Here is a tiny trained network, its code and every weight. The questions are about switching its units off for an input and a class, where a switched-off unit gives its printed mean instead of its output.

import numpy as np


def w(rows, s, z=0):
    codes = np.array(rows[::2]) - 128.0
    scale = np.full(codes.shape[1], s)
    scale[-1] = z or s
    return codes * scale


def norm(h):
    return h / np.sqrt((h * h).mean(-1, keepdims=True) + 1e-5)


def f(y):
    return y / 2 * (1 + np.tanh(0.7978845608 * (y + 0.044715 * y**3)))


def log_softmax(a):
    a = a - a.max(-1, keepdims=True)
    return a - np.log(np.exp(a).sum(-1, keepdims=True))


def net(x, mask):
    res = np.array(x, float).reshape(1, 4) / 4 @ E
    u = 0
    for l in range(2):
        y = f(norm(res) @ A[l][:, :-1].T + A[l][:, -1])
        res = res + np.where(mask[u : u + 4], y, B[l][:, -1]) @ B[l][:, :-1]
        u += 4
    return log_softmax(norm(res)[-1] @ U[:, :-1].T + U[:, -1])


A, B = {}, {}
E = w([
[36,103,117,163,59,223,169,74],'x0',
[214,68,88,126,143,125,166,30],'x1',
[64,225,2,191,63,71,97,137],'x2',
[118,134,130,148,153,103,141,106],'x3',
],0.0058)
A[0] = w([
[151,112,255,186,84,51,3,46,254],'L0N0',
[83,107,221,210,109,248,90,109,171],'L0N1',
[158,165,12,21,100,60,105,34,65],'L0N2',
[44,107,213,140,122,231,171,155,39],'L0N3',
],0.0047,0.0058)
B[0] = w([
[137,155,141,99,136,204,84,191,254],'L0N0',
[117,154,160,219,141,103,112,155,238],'L0N1',
[145,72,158,213,153,49,1,99,162],'L0N2',
[68,66,139,70,209,88,80,1,163],'L0N3',
],0.0083,0.0042)
A[1] = w([
[116,202,61,58,145,38,148,176,37],'L1N0',
[113,111,49,132,59,109,169,2,82],'L1N1',
[174,87,200,182,107,190,225,42,6],'L1N2',
[217,123,100,27,186,170,149,65,4],'L1N3',
],0.0065,0.0026)
B[1] = w([
[109,2,171,82,75,73,214,86,207],'L1N0',
[236,196,237,112,209,220,160,236,253],'L1N1',
[145,112,91,146,20,48,175,91,224],'L1N2',
[49,111,28,87,153,174,109,60,169],'L1N3',
],0.0092,0.0025)
U = w([
[221,204,219,91,178,208,138,230,255],'0',
[149,41,36,7,202,189,90,20,73],'1',
[15,60,238,136,165,158,96,46,73],'2',
[169,54,91,171,17,156,229,4,81],'3',
[74,101,110,58,33,11,146,195,134],'4',
[232,124,35,195,153,42,41,77,102],'5',
[13,231,28,190,76,188,157,130,29],'6',
],0.012,0.0031)

Each question gives the input, the list of numbers given to net, and the class t.
The units are the neurons (one row each of A and B). Each row of codes is followed by its name. A weight is (code - 128) times the scale printed after its matrix; where a second scale follows, it is the last column's (A, B and U).
mask holds one flag per neuron, layer by layer. A switched-off neuron (its flag False) gives its mean, the last column of its row in B, instead of its output. The means were averaged over made-up inputs and are rounded, as every weight is.
A unit's drop is (log p(t) with every unit on - log p(t) with that unit switched off) / (log p(t) with every unit on - log p(t) with every unit switched off).
The circuit of an input: a set's keep is (log p(t) with only the set's units on - log p(t) with every unit switched off) / (log p(t) with every unit on - log p(t) with every unit switched off). Starting from all 8 units, units are removed one at a time, each time the one whose removal leaves the highest keep (on an exact tie, the one counted first), for as long as the keep stays at least 0.8.
units of the circuit, in order: the units of the circuit, biggest drop first
k most important neurons: the k neurons with the biggest drops, biggest first
k most important neurons of layer l: the k neurons of layer l with the biggest drops, biggest first
drop of u: that unit's drop, to one decimal
input [-4,3,-3,-7], class 1: units of the circuit, in order	[L1N3]
input [-8,2,-4,-5], class 1: 2 most important neurons	[L1N3; L0N1]
input [-7,1,-5,1], class 1: 3 most important neurons	[L1N3; L0N1; L1N1]
input [-7,7,0,-2], class 1: 4 most important neurons	[L0N1; L1N3; L1N2; L0N0]
input [-2,-1,4,-2], class 4: 2 most important neurons	[L1N0; L0N1]
input [-1,0,5,7], class 4: 2 most important neurons of layer 0	[L0N1; L0N3]
input [-3,1,-3,-4], class 1: 4 most important neurons	[L1N3; L0N1; L1N1; L0N2]
input [-7,0,2,3], class 4: 3 most important neurons	[L1N0; L1N1; L0N1]
input [1,6,1,3], class 0: 2 most important neurons	[L1N1; L0N1]
input [-3,-7,3,1], class 4: 2 most important neurons	[L1N0; L1N1]
input [-2,1,-5,5], class 1: 4 most important neurons	[L1N3; L0N1; L1N1; L0N2]
input [5,1,1,5], class 0: 2 most important neurons	[L1N1; L0N0]
input [-7,5,-2,-6], class 1: drop of L0N1	0.1
input [8,5,2,1], class 0: drop of L1N1	1.1
input [8,3,2,6], class 0: drop of L1N1	1.0
input [3,2,7,5], class 0: 2 most important neurons	[L1N1; L0N1]
input [-8,-6,2,7], class 4: 3 most important neurons	[L1N0; L1N1; L0N1]
